Here is a tiny trained network, its code and every weight. The questions are about switching its units off for an input and a class, where a switched-off unit gives its printed mean instead of its output.

import numpy as np


def w(rows, s, z=0):
    codes = np.array(rows[::2]) - 128.0
    scale = np.full(codes.shape[1], s)
    scale[-1] = z or s
    return codes * scale


def f(y):
    return np.maximum(y, 0)


def log_softmax(a):
    a = a - a.max(-1, keepdims=True)
    return a - np.log(np.exp(a).sum(-1, keepdims=True))


def net(x, mask):
    res = np.array(x, float).reshape(1, 6) / 4 @ E
    y = f(res @ A[0][:, :-1].T + A[0][:, -1])
    res = res + np.where(mask, y, B[0][:, -1]) @ B[0][:, :-1]
    return log_softmax(res[-1] @ U[:, :-1].T + U[:, -1])


A, B = {}, {}
E = w([
[156,54,203,138],'x0',
[2,93,153,169],'x1',
[129,129,128,131],'x2',
[128,129,129,131],'x3',
[134,199,206,59],'x4',
[129,129,129,132],'x5',
],0.012)
A[0] = w([
[251,77,97,127,25],'n0',
[100,138,189,83,15],'n1',
[7,139,163,134,56],'n2',
[151,104,49,164,39],'n3',
[142,195,98,137,167],'n4',
[107,16,88,171,138],'n5',
[125,153,223,115,105],'n6',
[158,82,187,104,134],'n7',
[160,75,24,177,179],'n8',
[146,187,94,124,149],'n9',
[19,188,168,154,1],'n10',
[110,66,140,137,88],'n11',
[194,75,232,148,39],'n12',
[85,57,189,142,60],'n13',
[121,136,109,101,174],'n14',
[166,114,33,182,35],'n15',
[49,189,16,137,9],'n16',
[175,110,178,125,33],'n17',
[76,176,44,100,213],'n18',
[176,249,143,101,112],'n19',
[45,143,155,144,175],'n20',
[104,146,101,158,39],'n21',
],0.015,0.0095)
B[0] = w([
[161,165,249,211,207],'n0',
[89,169,176,188,161],'n1',
[238,101,165,113,221],'n2',
[156,103,110,56,170],'n3',
[82,102,87,94,196],'n4',
[2,156,85,130,236],'n5',
[203,120,157,166,206],'n6',
[159,127,176,161,205],'n7',
[225,141,209,179,242],'n8',
[88,106,74,108,189],'n9',
[212,92,115,46,198],'n10',
[69,102,116,142,165],'n11',
[237,110,120,98,215],'n12',
[19,157,102,141,187],'n13',
[130,105,123,116,169],'n14',
[189,106,83,61,183],'n15',
[120,148,230,230,215],'n16',
[152,99,114,72,163],'n17',
[184,107,138,73,254],'n18',
[65,116,39,74,245],'n19',
[112,173,133,209,229],'n20',
[99,165,150,149,144],'n21',
],0.03,0.013)
U = w([
[141,118,122,125,254],'0',
[97,155,162,219,114],'1',
[9,134,91,165,44],'2',
],0.013,0.0037)

Each question gives the input, the list of numbers given to net, and the class t.
The units are the neurons (one row each of A and B). Each row of codes is followed by its name. A weight is (code - 128) times the scale printed after its matrix; where a second scale follows, it is the last column's (A, B and U).
mask holds one flag per neuron, in row order. A switched-off neuron (its flag False) gives its mean, the last column of its row in B, instead of its output. The means were averaged over made-up inputs and are rounded, as every weight is.
A unit's drop is (log p(t) with every unit on - log p(t) with that unit switched off) / (log p(t) with every unit on - log p(t) with every unit switched off).
The circuit of an input: a set's keep is (log p(t) with only the set's units on - log p(t) with every unit switched off) / (log p(t) with every unit on - log p(t) with every unit switched off). Starting from the 12 units with the biggest drops (on a tie, the unit counted first), units are removed one at a time, each time the one whose removal leaves the highest keep (on an exact tie, the one counted first), for as long as the keep stays at least 0.8.
units of the circuit, in order: the units of the circuit, biggest drop first
k most important neurons: the k neurons with the biggest drops, biggest first
drop when u is switched off: that unit's drop, to one decimal
input [1,1,0,0,-6,2], class 2: units of the circuit, in order -> (n5)
input [6,1,-4,8,-2,-3], class 2: units of the circuit, in order -> (n5, n13)
input [1,1,-5,-2,-4,-5], class 2: 2 most important neurons -> (n5, n0)
input [2,-1,-3,-8,-7,-4], class 1: 2 most important neurons -> (n8, n5)
input [-4,1,3,-4,-5,4], class 1: 3 most important neurons -> (n16, n10, n8)
input [2,-8,-1,3,-1,5], class 1: 4 most important neurons -> (n0, n18, n10, n2)
input [7,0,-1,-4,0,-1], class 1: 3 most important neurons -> (n18, n10, n19)
input [-6,8,-6,5,3,6], class 0: 2 most important neurons -> (n10, n2)
input [4,5,-1,-7,0,-4], class 2: 2 most important neurons -> (n8, n13)
input [4,-7,5,4,0,-7], class 1: 3 most important neurons -> (n0, n18, n10)
input [-8,1,4,7,-8,-1], class 1: 3 most important neurons -> (n16, n8, n10)
input [-2,7,8,6,2,5], class 0: 4 most important neurons -> (n10, n2, n0, n8)
input [-3,7,-1,-8,2,2], class 0: 4 most important neurons -> (n10, n2, n0, n18)
input [-6,-1,8,8,7,8], class 2: units of the circuit, in order -> (n19)
input [0,0,0,-3,3,1], class 2: drop when n10 is switched off -> 0.3
input [-5,-3,-1,-8,3,0], class 2: drop when n10 is switched off -> 0.0
input [-1,-2,5,3,2,8], class 2: drop when n12 is switched off -> 0.1
